Below are the code and all the weights of a small trained network. Each question names an input and a class and asks about switching units off, where a switched-off unit gives its printed mean instead of its output.

import numpy as np


def w(rows, s, z=0):
    codes = np.array(rows[::2]) - 128.0
    scale = np.full(codes.shape[1], s)
    scale[-1] = z or s
    return codes * scale


def f(y):
    return y / 2 * (1 + np.tanh(0.7978845608 * (y + 0.044715 * y**3)))


def log_softmax(a):
    a = a - a.max(-1, keepdims=True)
    return a - np.log(np.exp(a).sum(-1, keepdims=True))


def net(x, mask):
    res = np.array(x, float).reshape(1, 6) / 4 @ E
    y = f(res @ A[0][:, :-1].T + A[0][:, -1])
    res = res + np.where(mask, y, B[0][:, -1]) @ B[0][:, :-1]
    return log_softmax(res[-1] @ U[:, :-1].T + U[:, -1])


A, B = {}, {}
E = w([
[142,126,182,96,132,97,128,127,124,162,90,101],'x0',
[84,127,78,125,130,119,130,123,116,184,70,177],'x1',
[151,157,52,92,129,177,129,121,131,105,153,59],'x2',
[217,128,121,10,130,177,138,126,134,110,160,108],'x3',
[150,198,44,151,123,167,123,133,129,150,201,26],'x4',
[124,152,117,180,126,224,128,132,132,101,135,134],'x5',
],0.011)
A[0] = w([
[168,155,91,120,128,191,127,130,128,163,170,65,121],'N0',
[91,134,162,251,127,126,128,130,129,128,137,129,89],'N1',
[126,116,123,117,127,91,128,128,129,114,136,140,87],'N2',
[131,137,144,175,130,127,127,128,127,142,153,148,122],'N3',
[109,119,141,113,131,118,124,125,126,117,120,116,45],'N4',
[144,123,171,105,132,143,128,130,126,116,139,132,145],'N5',
[112,128,68,112,130,96,129,127,125,152,108,142,2],'N6',
[105,125,142,190,127,111,126,126,127,109,124,119,57],'N7',
[116,116,124,163,130,191,131,129,131,83,121,169,132],'N8',
[116,124,126,154,126,185,125,125,127,85,124,169,121],'N9',
[142,126,139,99,127,129,130,128,128,139,125,145,47],'N10',
[153,142,118,132,127,170,130,128,128,143,156,120,33],'N11',
[162,130,164,123,128,168,130,127,129,131,139,131,83],'N12',
[109,127,90,101,127,118,127,129,127,156,82,151,149],'N13',
[110,123,111,172,129,173,129,128,128,98,140,169,20],'N14',
[104,123,125,145,130,120,131,123,125,115,125,130,62],'N15',
[117,128,150,118,123,144,126,124,131,131,120,115,69],'N16',
[109,130,117,130,121,126,123,130,130,123,121,139,86],'N17',
[170,126,214,82,126,171,128,128,131,117,139,144,149],'N18',
[131,127,155,171,129,93,127,129,128,112,164,109,84],'N19',
[137,134,118,132,128,161,128,128,128,143,116,134,62],'N20',
[140,127,138,118,132,117,129,127,126,137,136,156,54],'N21',
[124,121,148,138,126,142,126,134,132,111,134,140,50],'N22',
[155,126,126,136,122,121,133,132,125,120,120,134,86],'N23',
[117,124,99,120,130,133,130,125,127,128,84,133,137],'N24',
[113,143,167,161,129,200,128,127,126,156,44,93,141],'N25',
[111,129,119,149,128,77,127,126,128,97,141,20,70],'N26',
],0.027,0.0088)
B[0] = w([
[140,126,109,136,128,197,130,130,130,127,209,105,254],'N0',
[36,129,125,107,128,35,123,132,128,130,151,152,218],'N1',
[105,151,122,130,133,93,109,143,128,148,130,97,143],'N2',
[88,129,116,128,124,89,130,126,131,115,155,128,158],'N3',
[116,133,109,140,113,122,137,115,132,114,109,113,132],'N4',
[156,131,158,141,124,93,120,138,130,149,117,140,165],'N5',
[174,126,108,128,130,100,130,125,128,122,83,210,144],'N6',
[84,124,140,139,130,102,134,125,128,131,152,153,170],'N7',
[145,149,62,116,134,168,106,129,128,150,183,185,183],'N8',
[130,118,69,147,121,157,158,127,130,118,178,182,176],'N9',
[122,131,166,154,128,99,126,128,124,129,150,136,140],'N10',
[113,130,112,128,127,148,134,119,126,145,148,98,170],'N11',
[114,129,115,123,128,79,118,135,127,123,123,152,157],'N12',
[97,130,228,132,127,141,131,125,131,114,162,158,163],'N13',
[195,121,147,134,130,124,126,127,127,119,79,34,165],'N14',
[130,129,145,124,128,118,143,124,124,117,155,147,140],'N15',
[146,111,131,146,135,126,176,114,127,139,118,139,128],'N16',
[134,127,151,101,125,136,128,119,127,144,147,129,134],'N17',
[171,126,191,120,130,42,131,122,126,122,107,147,202],'N18',
[66,125,192,128,128,185,131,123,125,130,141,108,162],'N19',
[109,114,134,123,130,138,132,125,130,100,106,104,139],'N20',
[93,119,122,105,127,110,134,126,130,112,142,79,138],'N21',
[127,120,93,115,133,121,131,118,115,126,129,156,137],'N22',
[130,112,132,113,139,118,181,97,125,141,122,130,127],'N23',
[107,125,186,119,129,143,124,137,122,154,152,139,147],'N24',
[108,130,137,130,127,164,120,129,128,122,5,152,168],'N25',
[186,128,106,128,128,132,126,129,130,125,132,29,187],'N26',
],0.031,0.033)
U = w([
[114,143,117,133,111,216,121,141,134,146,143,159,131],'0',
[108,146,55,138,108,196,125,141,139,143,183,84,109],'1',
[88,138,149,116,109,80,112,143,131,142,136,167,211],'2',
[161,141,137,115,113,122,122,143,134,146,197,149,173],'3',
[130,55,99,142,96,129,254,48,112,74,118,128,48],'4',
[165,140,75,131,117,95,117,141,130,133,89,173,1],'5',
[155,124,188,128,113,81,117,144,131,136,100,87,115],'6',
],0.0085,0.0081)

Each question gives the input, the list of numbers given to net, and the class t.
The units are the neurons (one row each of A and B). Each row of codes is followed by its name. A weight is (code - 128) times the scale printed after its matrix; where a second scale follows, it is the last column's (A, B and U).
mask holds one flag per neuron, in row order. A switched-off neuron (its flag False) gives its mean, the last column of its row in B, instead of its output. The means were averaged over made-up inputs and are rounded, as every weight is.
A unit's drop is (log p(t) with every unit on - log p(t) with that unit switched off) / (log p(t) with every unit on - log p(t) with every unit switched off).
most important unit: the unit with the biggest drop
k most important neurons: the k neurons with the biggest drops, biggest first
drop when u is switched off: that unit's drop, to one decimal
input [-3,-4,-3,5,2,-6], class 6: most important unit => N8
input [-1,3,1,4,-4,-5], class 6: 2 most important neurons => [N1; N8]
input [3,2,6,-1,-4,2], class 0: 2 most important neurons => [N1; N18]
input [3,-1,-4,4,1,8], class 5: 2 most important neurons => [N25; N18]
input [1,1,-8,5,3,6], class 5: 2 most important neurons => [N1; N0]
input [8,2,1,-5,6,-3], class 1: 2 most important neurons => [N18; N26]
input [-6,-7,-4,7,-3,-2], class 6: 2 most important neurons => [N18; N1]
input [-1,1,0,-2,-1,5], class 2: 4 most important neurons => [N0; N1; N26; N6]
input [-5,-3,0,-2,-6,3], class 2: 4 most important neurons => [N0; N1; N26; N7]
input [-2,-3,1,-6,0,1], class 2: 2 most important neurons => [N1; N0]
input [-2,-5,3,-3,-8,2], class 2: 2 most important neurons => [N0; N26]
input [5,6,7,-5,-1,0], class 2: 2 most important neurons => [N0; N14]
input [6,-1,7,-2,-8,-2], class 6: drop when N1 is switched off => 0.3
input [-6,-3,-5,4,-7,8], class 5: drop when N0 is switched off => 0.2
input [-6,8,7,4,0,3], class 1: most important unit => N0
input [-4,0,-8,-7,8,8], class 2: drop when N1 is switched off => 7.7
input [-1,-1,-5,7,-8,2], class 6: drop when N0 is switched off => 0.2
